Below are the code and all the weights of a small trained network. Each question names an input and a class and asks about switching units off, where a switched-off unit gives its printed mean instead of its output.

import numpy as np


def w(rows, s, z=0):
    codes = np.array(rows[::2]) - 128.0
    scale = np.full(codes.shape[1], s)
    scale[-1] = z or s
    return codes * scale


def f(y):
    return np.maximum(y, 0)


def log_softmax(a):
    a = a - a.max(-1, keepdims=True)
    return a - np.log(np.exp(a).sum(-1, keepdims=True))


def net(x, mask):
    res = np.array(x, float).reshape(1, 7) / 4 @ E
    y = f(res @ A[0][:, :-1].T + A[0][:, -1])
    res = res + np.where(mask, y, B[0][:, -1]) @ B[0][:, :-1]
    return log_softmax(res[-1] @ U[:, :-1].T + U[:, -1])


A, B = {}, {}
E = w([
[129,128,126],'x0',
[129,130,129],'x1',
[160,62,254],'x2',
[129,126,128],'x3',
[129,128,129],'x4',
[26,153,176],'x5',
[164,223,159],'x6',
],0.0056)
A[0] = w([
[78,108,154,168],'N0',
[212,109,95,57],'N1',
[95,178,31,2],'N2',
[125,120,109,253],'N3',
[161,183,114,129],'N4',
[122,168,96,57],'N5',
[144,108,184,45],'N6',
[121,118,160,84],'N7',
[151,96,203,25],'N8',
[80,30,79,67],'N9',
[145,102,184,40],'N10',
[152,155,104,61],'N11',
[151,99,229,21],'N12',
[248,96,80,33],'N13',
[145,101,183,39],'N14',
[87,33,89,41],'N15',
[171,122,111,84],'N16',
[108,148,69,51],'N17',
[190,120,104,81],'N18',
[94,167,37,9],'N19',
[166,225,172,64],'N20',
[160,199,154,70],'N21',
[154,185,149,77],'N22',
[97,65,98,76],'N23',
[60,145,155,52],'N24',
[1,156,190,10],'N25',
],0.0099,0.0058)
B[0] = w([
[182,133,112,187],'N0',
[117,197,98,152],'N1',
[59,86,68,165],'N2',
[248,78,139,254],'N3',
[136,101,173,171],'N4',
[84,110,142,140],'N5',
[95,96,88,141],'N6',
[124,137,103,135],'N7',
[89,85,64,149],'N8',
[72,159,215,163],'N9',
[101,97,84,141],'N10',
[91,144,124,134],'N11',
[70,73,71,163],'N12',
[106,230,90,164],'N13',
[102,96,83,140],'N14',
[68,150,206,151],'N15',
[128,157,110,138],'N16',
[104,99,86,147],'N17',
[127,178,109,147],'N18',
[67,98,66,160],'N19',
[83,123,212,166],'N20',
[100,126,186,151],'N21',
[105,128,173,145],'N22',
[93,145,184,146],'N23',
[134,181,117,141],'N24',
[138,254,84,162],'N25',
],0.037,0.0057)
U = w([
[40,63,90,40],'0',
[143,115,164,240],'1',
[152,109,169,216],'2',
[138,117,166,216],'3',
[123,210,129,19],'4',
[67,114,254,2],'5',
],0.0067,0.0071)

Each question gives the input, the list of numbers given to net, and the class t.
The units are the neurons (one row each of A and B). Each row of codes is followed by its name. A weight is (code - 128) times the scale printed after its matrix; where a second scale follows, it is the last column's (A, B and U).
mask holds one flag per neuron, in row order. A switched-off neuron (its flag False) gives its mean, the last column of its row in B, instead of its output. The means were averaged over made-up inputs and are rounded, as every weight is.
A unit's drop is (log p(t) with every unit on - log p(t) with that unit switched off) / (log p(t) with every unit on - log p(t) with every unit switched off).
The circuit of an input: a set's keep is (log p(t) with only the set's units on - log p(t) with every unit switched off) / (log p(t) with every unit on - log p(t) with every unit switched off). Starting from the 12 units with the biggest drops (on a tie, the unit counted first), units are removed one at a time, each time the one whose removal leaves the highest keep (on an exact tie, the one counted first), for as long as the keep stays at least 0.8.
units of the circuit, in order: the units of the circuit, biggest drop first
k most important neurons: the k neurons with the biggest drops, biggest first
drop of u: that unit's drop, to one decimal
input [-4,-1,3,-3,-5,3,-6], class 5: 3 most important neurons -> (N9 N15 N23)
input [5,8,-5,4,-3,-7,-5], class 4: most important neuron -> (N13)
input [5,-1,3,-1,-1,4,6], class 5: 4 most important neurons -> (N20 N3 N21 N22)
input [5,2,2,1,-6,-4,-8], class 5: 2 most important neurons -> (N9 N15)
input [-6,0,-2,-6,2,7,-1], class 4: 2 most important neurons -> (N25 N24)
input [-7,2,4,-4,-1,-6,8], class 5: 2 most important neurons -> (N20 N21)
input [4,-3,2,2,-3,1,-7], class 5: units of the circuit, in order -> (N9 N15)
input [4,-6,-8,-2,-6,0,7], class 0: 2 most important neurons -> (N2 N19)
input [3,-8,5,-3,5,-8,2], class 4: units of the circuit, in order -> (N13 N1)
input [-2,-1,0,1,-6,-8,-5], class 4: 2 most important neurons -> (N13 N1)
input [6,-3,7,-7,7,7,0], class 0: 2 most important neurons -> (N12 N8)
input [4,-6,-2,-5,2,-6,0], class 4: 3 most important neurons -> (N13 N1 N18)
input [3,-6,1,-4,2,8,6], class 4: 3 most important neurons -> (N25 N24 N3)
input [4,-4,1,5,3,-7,7], class 4: 3 most important neurons -> (N13 N1 N18)
input [-6,-3,-8,-8,-8,8,5], class 0: units of the circuit, in order -> (N2)
input [-3,-3,8,-2,1,3,4], class 0: drop of N12 -> 0.1
input [-1,8,-8,2,-7,1,0], class 0: drop of N2 -> 0.2
input [-6,-5,7,-2,0,8,-3], class 4: drop of N2 -> 0.2
